cols: Kig vur Vepag nub Duzam Dodu kadet ser vapo
[170  97 108 118 117 104  83  98  99] : B
[118 178 130 127 123 172 142 151 118] : H
[108 191 133 124 143 165 155 161 119] : L
[109 190 140 120 138 169 151 156 124] : N
[169 106 110 137 115 106  85  98 103] : M
[182  93 116 122 106 104  72  95 104] : X
[170  97 108 118 117 104  83 143  99] : F
[142 142 211 108 142 153 122 138 127] : A
[180  90 115 105 107  89  71  92 105] : V
again A: 	[142]
count V: [90]	1
shift +1: [108]	[109]
shift -1: [72 95]	[71 94]

cols: dulil kofet nutib vobo pez Vik saza tagin Mutam
[166 136  98 128 174  90 114 129 107] : Dop
[ 82  91 138 151 119 134 156 140 126] : munon
[134 167 131 128 111 204 172 165 123] : tas
[146 132 117  91 100 106  97 150 161] : vaf
[133  71 122 132  92 153 132 149 122] : Gib
[182 144 150 123  95 148 142 123 114] : Somes
[100 127 138 133 133 154 175 118  84] : raro
[ 84 101  96 107 142 160 121  99 131] : sav
[ 97  95 146 163 147 154 127 153 103] : vel
[111  75  91 123 112 154 115 112 125] : nife
shift -1: [167 131]	[166 130]
count raro: [133]	2

cols: gigeg megog Vukul vebo Pada Zulim Nimel pokam nif
[177 148 122  76 104 139 103  89 179] : zunef
[ 64 104  98 158  96 106 158 153 105] : sazul
[127 105 124 168 211 139 128 151  92] : Rav
[153 150 119 113  41 141  97 100 138] : sobeg
[ 82 132 119  87  76  89 171 127 160] : Pemez
[124 106 126 173 206 138 128 154  89] : Popum
[ 68 136 138 151  66 100 161 154 110] : pava
[140 111 130 146 226 137 130 144 118] : lumi
[ 92 164 106 187 148 112 160 184 123] : gopi
[117  90 149  90  61 128 114  88  98] : Rozuv
[123  90 108  99  53 133 107  90  96] : tage
[185 108 126  80 147 153  90  81 146] : nos
again sazul: 	[158]
again Rozuv: 	[90]
again lumi: 	[130]
gone tage: [ 90 133  96 123 108  99  53  90]	[107]
gone sazul: [ 64 158  98  96 106 158 153 105]	[104]
down: [103 158 128  97 171 128 161 130 160]	Nimel

cols: Nidop Lamez Zegu Fafa fibu nove teder lam sise
[ 71  71 149 126 109  45 119 135 121]  bev
[175 175 111 175 157 154 122  81 166]  poz
[121 118 148 132 173 104 149  69 139]  vut
[111  85 141 110  98  89  65 159 126]  nole
[117 116 162 147 142  83 131  88 123]  Bebo
[158 118 126 139  80 100  68 158 106]  rapap
[116 137 173 154 159 110 140  78 122]  zatup
down: [139 126]	sise
down: [121 111 117 158]	Nidop
gone vut: [ 69 118 173 149 139 121 132 104]	[148]
down: [111 148 141 162]	Zegu
again poz: 	[175]
count rapap: [158]	2
shift +1: [81]	[82]

cols: Kes bogi zibon Firar
[159 111 111 111]  mip
[155 113 108 164]  dig
[125 140  57  82]  fozi
[156 107  95 124]  gezan
[148 129  46 121]  Zuzo
[163 163  95 163]  rigi
[160 106 172  96]  fodu
gone fozi: [140  82  57]	[125]
count rigi: [163]	3
down: [148 163 160]	Kes
shift +1: [111 111]	[112 112]
again mip: 	[111]

cols: gele gir rugu Gobes
[134 178 192  70] -> git
[208 113 113 113] -> Tov
[113  82 113 193] -> zugen
[166 150  80 138] -> Suv
[103  71  71  71] -> veli
shift -1: [71 71]	[70 70]
count Tov: [114]	0
gone Suv: [150 138 166]	[80]
count Tov: [113]	3
again veli: 	[71]
again zugen: 	[113]

cols: Bugob Meri gifa faz Nak fevok
[ 48 149 134 138 155 112] -> Vom
[ 81 120 133 120 137 167] -> Susad
[157  95 134 153 113 106] -> Tene
[ 48 149 134 138 145 182] -> kot
[ 31 133 174 114 101 124] -> rizek
[175 179 101 134 160 121] -> Vob
[ 26 121 157 140  82 156] -> Tozev
[159  62 143  61 168  88] -> Zufu
[ 72 125 180 156 134 132] -> Tilo
[ 92 125 180 156 134 132] -> rem
shift -1: [180 156]	[179 155]
down: [106 182 124 121 156  88 132 132]	fevok
gone Zufu: [ 61 168  88 143 159]	[62]
shift +1: [175]	[176]

cols: tovi vanev guve rulir bipob Lov Zigo kopo sulen pudu
[166 143 125 114 100 149 152 113 128 187] = S
[153 114 128 114 110 136  74 107 154 110] = P
[213 209 186 186 185 109 142 181 135 134] = D
again D: 	[186]
shift +1: [109 142]	[110 143]

cols: kol ruzo nofub Zogon ful
[198 164 144 119  74] = fut
[189  98 175 158 140] = rol
[203 177  91 183 118] = Lol
[ 77 109 165 177  71] = loz
[ 77  77 110 191  77] = gep
[185  93 165  75 202] = nufe
[145 145 145 145 145] = miku
[185  75 165  75 152] = Pem
again miku: 	[145]
count fut: [74]	1
count miku: [145]	5
down: [110 165]	nofub
again gep: 	[77]
shift +1: [119]	[120]

cols: disag dum Rumuv sekes dobe vuzo dip piluz
[140 172  81 175  57 155 104 193]  lida
[103 102  65 143 133  66 225 101]  Sogul
[ 34  75  34 136  34  34  71 205]  zenav
[120 114  82 147 149  77 217  80]  leg
[198 131  91 118 122 186  48 126]  Sadiz
[ 83  87 132 151  38  37  71 199]  faf
down: [133  34 149 122]	dobe
again zenav: 	[34]
down: [ 34 120 198]	disag

cols: des donef gudop veg
[135 111 151  95] : buzu
[134 141 109 110] : vad
[134 193 192 192] : Ravav
[165 177 156 120] : Gerid
[194 230 132 163] : Dakul
[135 129 151  95] : gapi
[203 219 156 164] : Legi
[155 159 147  61] : Rogug
[155 159 147 116] : sasuv
[168 153 158 100] : Rifuz
[150 136 192 192] : tugab
gone vad: [110 141 134]	[109]
gone vad: [141 134 109]	[110]
count Ravav: [193]	1

cols: zama tovu datev Nanu duz diso Gevev
[189 130 160  98 215  92 130] : vakek
[ 85 187  99 162  99 209  94] : gom
[136 210  87 210 156 138 210] : tok
[211 210 137 130 100 137 137] : kog
[130 159 102 212  95 130 130] : Kufid
again Kufid: 	[130]
count kog: [137]	3
down: [162 210]	Nanu
again gom: 	[99]
count tok: [210]	3
down: [ 94 210 137]	Gevev

cols: nobi sez Pom Rodut dogoz gud Kipe
[184 157 133 151 122  72  77]  loti
[134 135  86 149 144  97  48]  dapid
[134 135  86 149 144 105 119]  lugeg
[185 155 125 154 184  72  82]  neba
[147 149  98 155 131 154 105]  pidil
shift -1: [184]	[183]
gone neba: [185 125 155 154  72  82]	[184]
shift -1: [72]	[71]
gone neba: [125 155  82 184  72 154]	[185]
down: [ 77  48 119  82]	Kipe
gone pidil: [154  98 147 149 131 105]	[155]

cols: durom valak muka diz fezez zeze moni Zas Kub
[114 139 131 138 188 114 138 128  86] : Nop
[ 76 114 116  95 151  88 157  99  89] : gar
[114 157 116 177 157 157 177 132 177] : Kered
[ 91 178 185  85 126 116 119 124 140] : bimat
[ 75 148 100  80 109  82 132 141 139] : puza
[ 51 144 139 140 176 173 155 119 120] : Tav
[ 84 115 135 157 128 173 146  80 174] : Mokid
count Kered: [177]	3
down: [ 86  89 177 140]	Kub
count Nop: [138]	2

cols: ruri Fubu Vogi dotag ses pife zozuf
[158 197 158 119 131 131 197] -> sima
[157 123 127 121 128 132 164] -> Beko
[118 108 119  41 127 130 120] -> Semip
[123 162 130 133 129 122  58] -> viz
[118 108 132  41 132 123  61] -> kovif
[175 171 127 138 129 171 133] -> ravak
[118 108 132  41 127 130 138] -> peb
down: [108 162 108 171]	Fubu
again ravak: 	[171]
again kovif: 	[132]
count sima: [158]	2
gone Semip: [ 41 130 127 108 119 120]	[118]
gone Beko: [121 132 164 127 128 123]	[157]

cols: kasos rofu Sug lufu pivos natog lezi Ter pifon sadef
[114 122 131 114 105 105 145 122 137 122] : kun
[151 174 146 137 113 118  96 110  91 126] : Sebub
[151 174 146 137 113 118  96 110  91 104] : vot
down: [151 151]	kasos
count kun: [105]	2
down: [122 126]	sadef
down: [105 118]	natog
down: [114 137]	lufu

cols: duso Mar pabo mam
[ 92 161 149 129] = gan
[ 92 161 149 149] = bim
[127  49 114 126] = bib
gone bib: [114  49 127]	[126]
again bim: 	[149]

cols: guk pubi lovo Ditu Rar Sol gaf
[144  32  48  32 187 165  32] -> Doso
[155 228  34  26  42  42  42] -> Dobo
[142 142  93 142  93  93  93] -> Mabi
[ 94 133 168 212 129 202 141] -> kizu
[ 56 166 177 152  62 100  24] -> zof
count Doso: [32]	3
gone zof: [152 166 100  62 177  24]	[56]
gone kizu: [ 94 212 133 202 129 141]	[168]
q: [ 56 166 177 152  62 100  24]	zof
count Mabi: [93]	4
count Dobo: [43]	0

cols: doka zikun Daki salid Rikik deso Vogez zatob lakun
[172 123 134 134  60 151 117 178 141] : Dera
[187 118  97 119  55 153 106 189 145] : renim
[108 117 108 134 108 151 117 117 141] : Runid
[172 123 108 134 187 151 152 109 141] : zipit
gone zipit: [109 151 123 141 172 187 134 108]	[152]
count Runid: [109]	0
gone zipit: [152 108 187 141 123 172 109 134]	[151]
down: [153 151]	deso
shift +1: [55]	[56]

cols: fimef Zore zezi rivub lizi fivu tubip Kobil rusid rurud
[146  60 116 102 106 137  73 160 139  94] -> lel
[166  67 179  82  81  56  91 166  89  93] -> Fis
[131 108  74 118 163  56 183 153 180 168] -> Bikun
[ 71 110 100  60 179 137  99 171 126 181] -> Ludu
[121 125 168 154 194 132 137 126  83  86] -> gosal
[126 201 190 130 173 203 131  75 181 100] -> Sefun
[ 81  69 137  89 201 199 104  82 176  81] -> baset
[121 188 106  67  67  66  73  70 205  67] -> bote
[ 63 102 139 192 208 138 179  50 165 153] -> Siz
[144  93 111 166  56 159 174 129 180 154] -> Veran
[ 79 161 203  61  96 193 119 106 164  71] -> let
[ 89 170 193  89 173 114 189  50 146  57] -> Fuzu
gone Sefun: [203 181 190 201 131 173 126 100  75]	[130]
again bote: 	[67]
again Fis: 	[166]
shift -1: [173]	[172]

cols: tifad satob fogon Gogub bef Tive Somu fazad
[161  71 160 147 156 135 150 110] -> minup
[ 88 120 146  52 168 108 153  75] -> dun
[ 83 126 153  47 154 115 153  81] -> Podel
[ 83 126 164  47 154 115 153 103] -> der
[ 83 126 164  47 154 115 153  81] -> lof
[158  78 153 140 149 101 140 114] -> loka
[161  71 160 147 156  94 150 110] -> Doz
[169 138 121 138  82 135  83 165] -> piziv
count piziv: [82]	1
shift +1: [47]	[48]
down: [156 168 154 154 154 149 156]	bef
down: [153 153 153 140 150  83]	Somu

cols: duli fuv tumuk pezum voto maniv foper tud Lik
[ 61 137 155 116 149 113 148  61 115] = Liva
[159 124 112 138 136 121 117 160 114] = Naz
[111 126 130 116 195 100 124 103 129] = soson
[181 118  98 120  74  74 107 184 130] = vigur
[131 122 117 121 197 104 115 125 107] = kapil
[179 117  97 110  45 149 106 185 139] = difa
[ 95 130 141 128 221  92 133  91  98] = Vegop
[100 129 139 132 228  91 132  98  97] = deg
[181 112 112 142 127 123 112 186 115] = gatob
[114 123 118  82  50 147 119 113 144] = nubar
[195 114  90 118  71 142 100 199 132] = Pof
shift +1: [100]	[101]
down: [121 100  74]	maniv
again gatob: 	[112]
count vigur: [129]	0

cols: Dimo depek vize nanuf
[135 175 119  62] -> Numu
[201 201 201 201] -> kez
[200 175 200  62] -> bubem
count kez: [200]	0
count kez: [201]	4
shift -1: [200]	[199]

cols: Badup nopa Sas kasup keku
[143 132 135 106 151] : laba
[224 152 135 106 151] : mudi
[143 132 135 106  97] : vig
q: [143 132 135 106  97]	vig
shift -1: [143 132 135]	[142 131 134]
shift +1: [143 132 135 106]	[144 133 136 107]
q: [143 132 135 106 151]	laba
gone mudi: [152 106 224 135]	[151]

